Below are the code and all the weights of a small trained network. Each question names an input and a target symbol and asks about switching units off, where a switched-off unit gives its printed mean instead of its output.

import numpy as np


def w(rows, s, z=0):
    codes = np.array(rows[::2]) - 128.0
    scale = np.full(codes.shape[1], s)
    scale[-1] = z or s
    return codes * scale


def norm(h):
    return h / np.sqrt((h * h).mean(-1, keepdims=True) + 1e-5)


def softmax(a):
    e = np.exp(a - a.max(-1, keepdims=True))
    return e / e.sum(-1, keepdims=True)


def log_softmax(a):
    a = a - a.max(-1, keepdims=True)
    return a - np.log(np.exp(a).sum(-1, keepdims=True))


def net(x, mask):
    ids = ['αβεζηθλμξπστψω'.index(c) for c in x.split()]
    T = len(ids)
    res = E[ids] + P[:T]
    u = 0
    for l in range(2):
        r = norm(res)
        for j in range(3):
            rows = slice(3 * j, 3 * j + 3)
            q, k, v = (r @ M[l][rows].T for M in (Q, K, V))
            z = softmax(np.where(np.tri(T) > 0, q @ k.T / 3**0.5, -1e9)) @ v
            o = O[l][rows]
            res = res + np.where(mask[u + j], z, o[:, -1]) @ o[:, :-1]
        u += 3
    return log_softmax(norm(res)[-1] @ U[:, :-1].T + U[:, -1])


Q, K, V, O = {}, {}, {}, {}
E = w([
[47,86,159,156,117,42,98,130,128,98,152],'α',
[175,137,128,137,188,36,248,43,139,101,117],'β',
[71,161,59,74,122,113,94,117,167,112,123],'ε',
[112,121,155,67,83,118,137,125,106,174,120],'ζ',
[91,92,53,172,103,119,158,124,75,131,191],'η',
[206,143,120,189,106,48,88,89,142,195,128],'θ',
[85,122,86,175,108,165,68,169,163,178,118],'λ',
[155,151,52,132,116,171,159,130,119,145,117],'μ',
[182,77,156,66,167,169,121,156,118,113,212],'ξ',
[111,93,67,147,175,127,102,141,78,112,108],'π',
[76,159,104,143,129,162,91,75,98,122,163],'σ',
[138,57,67,143,64,92,128,114,204,143,116],'τ',
[92,187,115,173,159,85,178,189,139,136,150],'ψ',
[96,104,138,200,150,174,165,108,160,127,96],'ω',
],0.018)
P = w([
[127,121,114,125,195,107,128,76,141,248,148],'0',
[123,138,115,118,157,135,114,102,124,179,135],'1',
[118,130,114,115,139,144,134,122,126,153,137],'2',
[112,133,122,116,130,146,134,140,128,139,141],'3',
[113,131,134,113,125,145,146,152,128,123,140],'4',
[121,133,139,108,115,148,152,154,127,104,138],'5',
[125,138,145,107,113,151,154,161,129,90,139],'6',
[112,126,140,98,117,151,156,170,130,92,144],'7',
],0.013)
Q[0] = w([
[101,157,43,136,127,165,111,99,125,107,131],'0.h1',
[157,122,163,166,105,51,58,51,135,117,55],'0.h1',
[253,176,134,163,204,20,128,124,151,201,170],'0.h1',
[84,92,72,71,135,215,126,137,76,145,139],'0.h2',
[70,99,65,118,123,229,147,137,143,108,182],'0.h2',
[54,206,82,105,111,152,85,109,13,106,124],'0.h2',
[62,117,81,128,138,131,162,114,184,110,233],'0.h3',
[40,102,107,125,122,202,173,208,145,103,149],'0.h3',
[91,208,121,84,38,117,132,116,81,131,125],'0.h3',
],0.0069)
K[0] = w([
[119,91,167,118,89,120,173,142,144,140,120],'0.h1',
[100,163,61,162,119,74,97,113,78,235,131],'0.h1',
[97,121,83,83,169,127,67,92,69,255,131],'0.h1',
[170,94,173,87,181,160,128,163,133,61,230],'0.h2',
[154,69,158,92,96,166,120,171,85,108,201],'0.h2',
[179,77,134,97,172,206,123,166,78,91,151],'0.h2',
[174,91,168,104,119,140,134,192,82,139,107],'0.h3',
[122,126,176,114,72,144,146,194,152,82,180],'0.h3',
[184,130,140,167,99,126,111,162,111,45,81],'0.h3',
],0.0083)
V[0] = w([
[166,85,87,76,139,90,77,144,139,104,214],'0.h1',
[154,118,220,75,143,180,119,220,137,198,207],'0.h1',
[160,136,95,110,182,197,89,129,124,80,197],'0.h1',
[149,78,142,88,238,133,72,136,99,131,87],'0.h2',
[182,91,169,69,212,155,128,159,212,162,240],'0.h2',
[137,161,150,93,95,87,98,74,133,167,93],'0.h2',
[186,89,94,116,168,115,218,157,85,113,134],'0.h3',
[87,80,112,89,136,190,153,220,164,98,123],'0.h3',
[198,68,198,3,130,158,109,116,69,146,104],'0.h3',
],0.0056)
O[0] = w([
[148,131,75,94,104,68,81,125,113,140,208,53],'0.h1',
[163,153,165,107,89,134,47,197,76,117,154,198],'0.h1',
[181,147,114,133,182,101,73,100,125,198,168,65],'0.h1',
[165,102,179,71,233,134,110,140,162,124,133,208],'0.h2',
[182,78,159,155,106,140,183,150,233,71,178,249],'0.h2',
[127,180,169,136,47,128,106,153,154,99,89,145],'0.h2',
[163,111,104,110,159,128,212,169,100,113,150,72],'0.h3',
[88,71,76,92,167,185,130,149,96,137,106,147],'0.h3',
[175,134,183,68,65,148,78,147,3,64,68,200],'0.h3',
],0.0066,0.0014)
Q[1] = w([
[192,143,123,131,148,74,123,87,124,89,82],'1.h1',
[169,162,175,98,104,113,181,189,164,162,178],'1.h1',
[62,125,84,158,138,169,151,85,103,112,69],'1.h1',
[137,30,125,114,123,58,124,193,203,82,134],'1.h2',
[175,115,63,131,151,130,157,187,166,129,21],'1.h2',
[126,243,120,194,177,139,64,55,157,83,120],'1.h2',
[246,67,226,137,99,129,158,136,160,109,149],'1.h3',
[99,108,199,16,123,175,149,134,100,195,117],'1.h3',
[80,180,198,148,5,153,171,81,154,199,145],'1.h3',
],0.011)
K[1] = w([
[171,90,141,114,175,112,176,71,157,117,165],'1.h1',
[213,185,122,168,104,76,123,188,83,73,168],'1.h1',
[66,111,95,120,109,196,148,86,155,146,42],'1.h1',
[113,66,115,104,115,27,121,190,145,126,97],'1.h2',
[138,80,119,91,152,126,198,188,163,174,67],'1.h2',
[114,177,163,159,193,134,122,13,196,185,150],'1.h2',
[229,108,212,191,121,48,132,105,146,114,118],'1.h3',
[127,135,149,91,108,181,102,203,58,5,99],'1.h3',
[84,111,80,214,30,113,107,151,104,104,48],'1.h3',
],0.011)
V[1] = w([
[192,81,100,151,83,138,123,1,158,113,134],'1.h1',
[129,222,90,147,122,62,117,169,109,205,95],'1.h1',
[108,189,168,93,136,94,192,99,77,124,160],'1.h1',
[152,135,82,135,100,129,85,61,196,206,84],'1.h2',
[226,168,69,167,108,179,131,132,104,110,113],'1.h2',
[129,70,126,183,73,54,66,73,102,97,122],'1.h2',
[103,211,93,45,111,88,178,105,187,127,127],'1.h3',
[109,70,153,90,119,102,218,172,102,234,147],'1.h3',
[141,113,91,111,175,58,131,203,137,79,55],'1.h3',
],0.0081)
O[1] = w([
[182,122,162,104,86,81,115,24,100,201,66,111],'1.h1',
[105,199,88,184,182,84,130,186,101,89,21,187],'1.h1',
[140,111,132,129,210,106,181,112,87,29,163,139],'1.h1',
[153,45,101,44,100,198,157,254,74,36,102,198],'1.h2',
[171,159,42,64,115,166,204,120,157,204,144,26],'1.h2',
[74,17,66,166,136,76,145,130,162,111,143,99],'1.h2',
[95,197,117,15,74,115,124,107,171,54,168,186],'1.h3',
[114,122,165,119,35,130,167,216,48,97,127,200],'1.h3',
[138,43,99,34,150,18,165,180,169,163,57,1],'1.h3',
],0.0066,0.0035)
U = w([
[57,56,193,187,145,53,107,111,158,101,162,90],'α',
[170,111,164,114,164,93,247,72,130,64,111,183],'β',
[94,149,95,35,150,109,94,116,192,91,114,123],'ε',
[117,134,199,107,66,143,126,177,27,58,108,111],'ζ',
[90,100,66,166,97,110,205,121,36,178,171,75],'η',
[197,160,114,186,113,68,116,121,121,146,59,238],'θ',
[99,134,111,166,107,178,61,214,161,206,103,33],'λ',
[202,187,69,87,122,192,202,148,97,163,81,63],'μ',
[224,108,159,112,105,124,88,155,159,178,226,135],'ξ',
[129,73,127,104,230,108,135,150,70,177,66,252],'π',
[99,207,143,157,200,156,85,30,117,148,144,171],'σ',
[144,2,80,105,53,151,175,136,135,98,91,86],'τ',
[134,200,132,191,200,105,182,242,172,80,171,50],'ψ',
[142,74,204,165,153,217,214,98,179,118,53,176],'ω',
],0.007,0.003)

Each question gives the input, a string of symbols that net reads in full, and the target symbol t.
The units are the heads (3 rows each of Q, K, V and O). Each row of codes is followed by its name. A weight is (code - 128) times the scale printed after its matrix; where a second scale follows, it is the last column's (O and U).
mask holds one flag per head, layer by layer. A switched-off head (its flag False) gives its mean, the last column of its rows in O, instead of its output. The means were averaged over made-up inputs and are rounded, as every weight is.
A unit's drop is (log p(t) with every unit on - log p(t) with that unit switched off) / (log p(t) with every unit on - log p(t) with every unit switched off).
The circuit of an input: a set's keep is (log p(t) with only the set's units on - log p(t) with every unit switched off) / (log p(t) with every unit on - log p(t) with every unit switched off). Starting from all 6 units, units are removed one at a time, each time the one whose removal leaves the highest keep (on an exact tie, the one counted first), for as long as the keep stays at least 0.8.
units of the circuit, in order: the units of the circuit, biggest drop first
most important unit: the unit with the biggest drop
heads that matter: for each layer, one digit per head in row order, 1 if its drop is at least 0.15 and else 0, layers parted by /
input ψ ψ ε σ ζ σ η ζ, target σ: heads that matter : 000 / 011
input ζ ζ μ η ζ, target μ: heads that matter : 000 / 010
input μ ζ ζ π σ π, target σ: units of the circuit, in order : (0.h2; 1.h3)
input ζ α σ π σ π, target σ: most important unit : 1.h3
input ε β ζ σ ψ θ π ξ, target ξ: heads that matter : 100 / 010
input λ σ ζ π σ ζ, target π: heads that matter : 110 / 001
input μ ζ σ ζ α ζ, target α: units of the circuit, in order : (1.h2; 0.h3)
input σ π ζ ε ω σ π ζ, target ε: units of the circuit, in order : (0.h3; 1.h3; 0.h2)
input σ ζ μ ζ, target μ: units of the circuit, in order : (1.h2; 0.h1)
input θ ψ ψ ξ λ, target ξ: units of the circuit, in order : (0.h1; 0.h2)
input ξ π λ, target ξ: units of the circuit, in order : (0.h2; 0.h1)
input λ π ε π, target ε: heads that matter : 000 / 001
input ζ ξ ε ψ σ ε π ζ, target ψ: heads that matter : 000 / 100
input α ω α ζ ε ζ, target ε: units of the circuit, in order : (1.h3; 0.h3)
input σ η β ζ ζ ξ, target ξ: most important unit : 0.h1
input ζ π ζ, target π: heads that matter : 010 / 001
input ξ ζ π, target ξ: units of the circuit, in order : (0.h2; 1.h1)
input π ζ σ ε ψ η ω ζ, target σ: units of the circuit, in order : (0.h3; 1.h3; 1.h2)
input μ σ ζ ξ ζ ζ σ, target ξ: units of the circuit, in order : (0.h2; 0.h1)
input λ π μ ε σ σ σ, target σ: heads that matter : 010 / 001
input ζ η σ ζ, target η: heads that matter : 101 / 010
input τ σ μ θ ξ σ ζ, target ξ: heads that matter : 100 / 000
input μ ζ ζ τ ζ, target τ: heads that matter : 001 / 010
input π ζ λ η τ ξ ζ σ, target ξ: units of the circuit, in order : (0.h1; 0.h2)
input σ ε β σ ψ ξ π, target ξ: heads that matter : 110 / 000
